Below are the code and all the weights of a small trained network. Each question names an input and a target symbol and asks about switching units off, where a switched-off unit gives its printed mean instead of its output.

import numpy as np


def w(rows, s, z=0):
    codes = np.array(rows[::2]) - 128.0
    scale = np.full(codes.shape[1], s)
    scale[-1] = z or s
    return codes * scale


def f(y):
    return y / 2 * (1 + np.tanh(0.7978845608 * (y + 0.044715 * y**3)))


def softmax(a):
    e = np.exp(a - a.max(-1, keepdims=True))
    return e / e.sum(-1, keepdims=True)


def log_softmax(a):
    a = a - a.max(-1, keepdims=True)
    return a - np.log(np.exp(a).sum(-1, keepdims=True))


def net(x, mask):
    ids = ['ΔΞΦαθμτψ'.index(c) for c in x.split()]
    T = len(ids)
    res = E[ids] + P[:T]
    u = 0
    for l in range(2):
        q, k, v = (res @ M[l].T for M in (Q, K, V))
        z = softmax(np.where(np.tri(T) > 0, q @ k.T / 2**0.5, -1e9)) @ v
        res = res + np.where(mask[u], z, O[l][:, -1]) @ O[l][:, :-1]
        u += 1
        y = f(res @ A[l][:, :-1].T + A[l][:, -1])
        res = res + np.where(mask[u : u + 12], y, B[l][:, -1]) @ B[l][:, :-1]
        u += 12
    return log_softmax(res[-1] @ U[:, :-1].T + U[:, -1])


Q, K, V, O, A, B = {}, {}, {}, {}, {}, {}
E = w([
[58,125,48,180],'Δ',
[62,104,113,115],'Ξ',
[159,116,201,43],'Φ',
[46,220,191,138],'α',
[88,254,140,10],'θ',
[195,137,90,99],'μ',
[201,199,135,140],'τ',
[202,85,121,108],'ψ',
],0.015)
P = w([
[99,106,2,62],'0',
[143,159,150,136],'1',
[150,129,140,149],'2',
[147,132,135,139],'3',
[167,109,130,156],'4',
[168,123,130,141],'5',
[148,137,133,122],'6',
[147,134,137,120],'7',
[152,126,131,122],'8',
],0.0059)
Q[0] = w([
[82,82,63,95],'0.h1',
[255,47,222,170],'0.h1',
],0.0087)
K[0] = w([
[94,79,43,1],'0.h1',
[142,85,199,137],'0.h1',
],0.012)
V[0] = w([
[198,197,149,187],'0.h1',
[162,107,2,31],'0.h1',
],0.0055)
O[0] = w([
[222,253,134,100,117],'0.h1',
[198,11,44,57,255],'0.h1',
],0.0073,0.0026)
A[0] = w([
[154,96,156,103,69],'0.n1',
[133,134,168,129,78],'0.n2',
[31,165,97,110,104],'0.n3',
[104,68,79,83,254],'0.n4',
[117,164,151,153,182],'0.n5',
[82,56,135,147,76],'0.n6',
[92,168,136,136,156],'0.n7',
[170,87,80,120,219],'0.n8',
[141,154,95,166,133],'0.n9',
[119,144,107,124,124],'0.n10',
[117,190,136,107,131],'0.n11',
[126,149,3,172,15],'0.n12',
],0.014,0.0038)
B[0] = w([
[65,102,176,187,143],'0.n1',
[73,122,79,140,129],'0.n2',
[115,150,107,129,187],'0.n3',
[223,89,116,41,255],'0.n4',
[121,131,167,9,146],'0.n5',
[85,111,86,58,160],'0.n6',
[171,147,202,115,146],'0.n7',
[255,172,118,43,217],'0.n8',
[123,187,162,206,140],'0.n9',
[176,185,88,153,136],'0.n10',
[130,124,130,76,176],'0.n11',
[107,161,75,172,179],'0.n12',
],0.006,0.0091)
Q[1] = w([
[181,135,162,106],'1.h1',
[57,95,127,254],'1.h1',
],0.0084)
K[1] = w([
[88,226,105,88],'1.h1',
[64,161,218,254],'1.h1',
],0.0074)
V[1] = w([
[120,206,2,158],'1.h1',
[178,211,185,156],'1.h1',
],0.0048)
O[1] = w([
[124,191,44,183,202],'1.h1',
[146,252,244,148,2],'1.h1',
],0.012,0.0071)
A[1] = w([
[113,110,249,212,80],'1.n1',
[124,139,105,87,124],'1.n2',
[92,152,94,86,87],'1.n3',
[113,162,67,206,255],'1.n4',
[162,178,69,124,74],'1.n5',
[104,149,104,193,136],'1.n6',
[59,123,116,189,154],'1.n7',
[117,154,69,116,103],'1.n8',
[206,164,194,82,112],'1.n9',
[65,147,144,94,83],'1.n10',
[55,116,51,184,215],'1.n11',
[90,137,124,89,93],'1.n12',
],0.011,0.0063)
B[1] = w([
[75,122,170,113,129],'1.n1',
[97,109,75,182,213],'1.n2',
[83,226,71,107,187],'1.n3',
[47,119,245,194,221],'1.n4',
[162,184,113,159,243],'1.n5',
[174,217,206,145,136],'1.n6',
[45,88,151,161,127],'1.n7',
[178,199,130,180,234],'1.n8',
[154,104,206,119,199],'1.n9',
[223,140,99,127,135],'1.n10',
[61,72,254,134,247],'1.n11',
[112,138,93,82,143],'1.n12',
],0.0056,0.012)
U = w([
[124,137,75,242,161],'Δ',
[129,70,38,117,51],'Ξ',
[136,51,227,91,252],'Φ',
[137,178,226,91,78],'α',
[181,204,62,88,97],'θ',
[255,173,86,164,120],'μ',
[232,196,192,166,145],'τ',
[245,100,129,136,112],'ψ',
],0.0071,0.004)

Each question gives the input, a string of symbols that net reads in full, and the target symbol t.
The units are the heads (2 rows each of Q, K, V and O) and the neurons (one row each of A and B). Each row of codes is followed by its name. A weight is (code - 128) times the scale printed after its matrix; where a second scale follows, it is the last column's (O, A, B and U).
mask holds one flag per unit, layer by layer, with each layer's heads first. A switched-off unit (its flag False) gives its mean, the last column of its rows in O or B, instead of its output. The means were averaged over made-up inputs and are rounded, as every weight is.
A unit's drop is (log p(t) with every unit on - log p(t) with that unit switched off) / (log p(t) with every unit on - log p(t) with every unit switched off).
The circuit of an input: a set's keep is (log p(t) with only the set's units on - log p(t) with every unit switched off) / (log p(t) with every unit on - log p(t) with every unit switched off). Starting from the 12 units with the biggest drops (on a tie, the unit counted first), units are removed one at a time, each time the one whose removal leaves the highest keep (on an exact tie, the one counted first), for as long as the keep stays at least 0.8.
circuit, biggest first: the units of the circuit, biggest drop first
k most important neurons: the k neurons with the biggest drops, biggest first
k most important neurons of layer l: the k neurons of layer l with the biggest drops, biggest first
drop of u: that unit's drop, to one decimal
input Ξ μ Δ Ξ τ μ ψ, target Ξ: circuit, biggest first -> [1.h1 0.h1 0.n4 0.n6]
input Φ Ξ α Φ Ξ Φ τ, target Φ: circuit, biggest first -> [1.h1 1.n8 1.n9]
input Φ θ Φ θ Δ Δ θ μ, target Φ: circuit, biggest first -> [1.h1 0.n4 0.h1]
input α α α θ, target α: 2 most important neurons -> [0.n7 1.n9]
input τ Φ Φ τ α, target α: circuit, biggest first -> [1.h1]
input Ξ Ξ Φ μ, target Ξ: circuit, biggest first -> [0.h1 1.h1 0.n6]
input Δ μ τ, target Δ: 3 most important neurons -> [0.n4 1.n4 0.n6]
input Φ Ξ Δ τ τ Φ α ψ, target Φ: circuit, biggest first -> [1.h1 1.n8]
input τ Δ μ, target τ: 2 most important neurons -> [1.n9 0.n6]
input Δ Δ τ, target Δ: circuit, biggest first -> [1.h1 1.n4 0.n4]
input Ξ ψ θ τ Φ α, target Ξ: 4 most important neurons of layer 0 -> [0.n5 0.n6 0.n4 0.n11]
input Δ Φ μ, target Δ: 2 most important neurons -> [1.n4 0.n12]
input τ Δ Ξ Δ α ψ, target τ: 2 most important neurons -> [0.n8 1.n9]
input Φ Ξ Φ α ψ τ Δ θ α, target Φ: most important neuron of layer 0 -> [0.n5]
input Φ θ Φ Φ θ, target Φ: 2 most important neurons of layer 0 -> [0.n12 0.n4]
input Φ Φ τ ψ Ξ Δ τ, target Φ: 4 most important neurons of layer 1 -> [1.n8 1.n5 1.n9 1.n3]
input Φ Φ Φ Δ α τ α, target Φ: 3 most important neurons of layer 1 -> [1.n8 1.n5 1.n9]
input Δ Δ Δ μ θ Ξ, target Δ: 2 most important neurons of layer 0 -> [0.n12 0.n5]
input Δ Ξ Φ, target Δ: 2 most important neurons -> [0.n12 1.n9]
input Δ Ξ Δ Φ Δ Δ τ τ α, target Δ: most important neuron of layer 1 -> [1.n9]
input Φ Ξ μ, target Φ: 2 most important neurons -> [0.n4 1.n8]
input Ξ ψ Δ Δ τ μ α, target Ξ: drop of 0.n5 -> 0.8
input Φ α Ξ Φ Ξ θ Φ θ, target Φ: drop of 0.n12 -> 0.5
input Δ Φ ψ Δ Φ μ Φ, target Δ: drop of 0.n12 -> 0.4
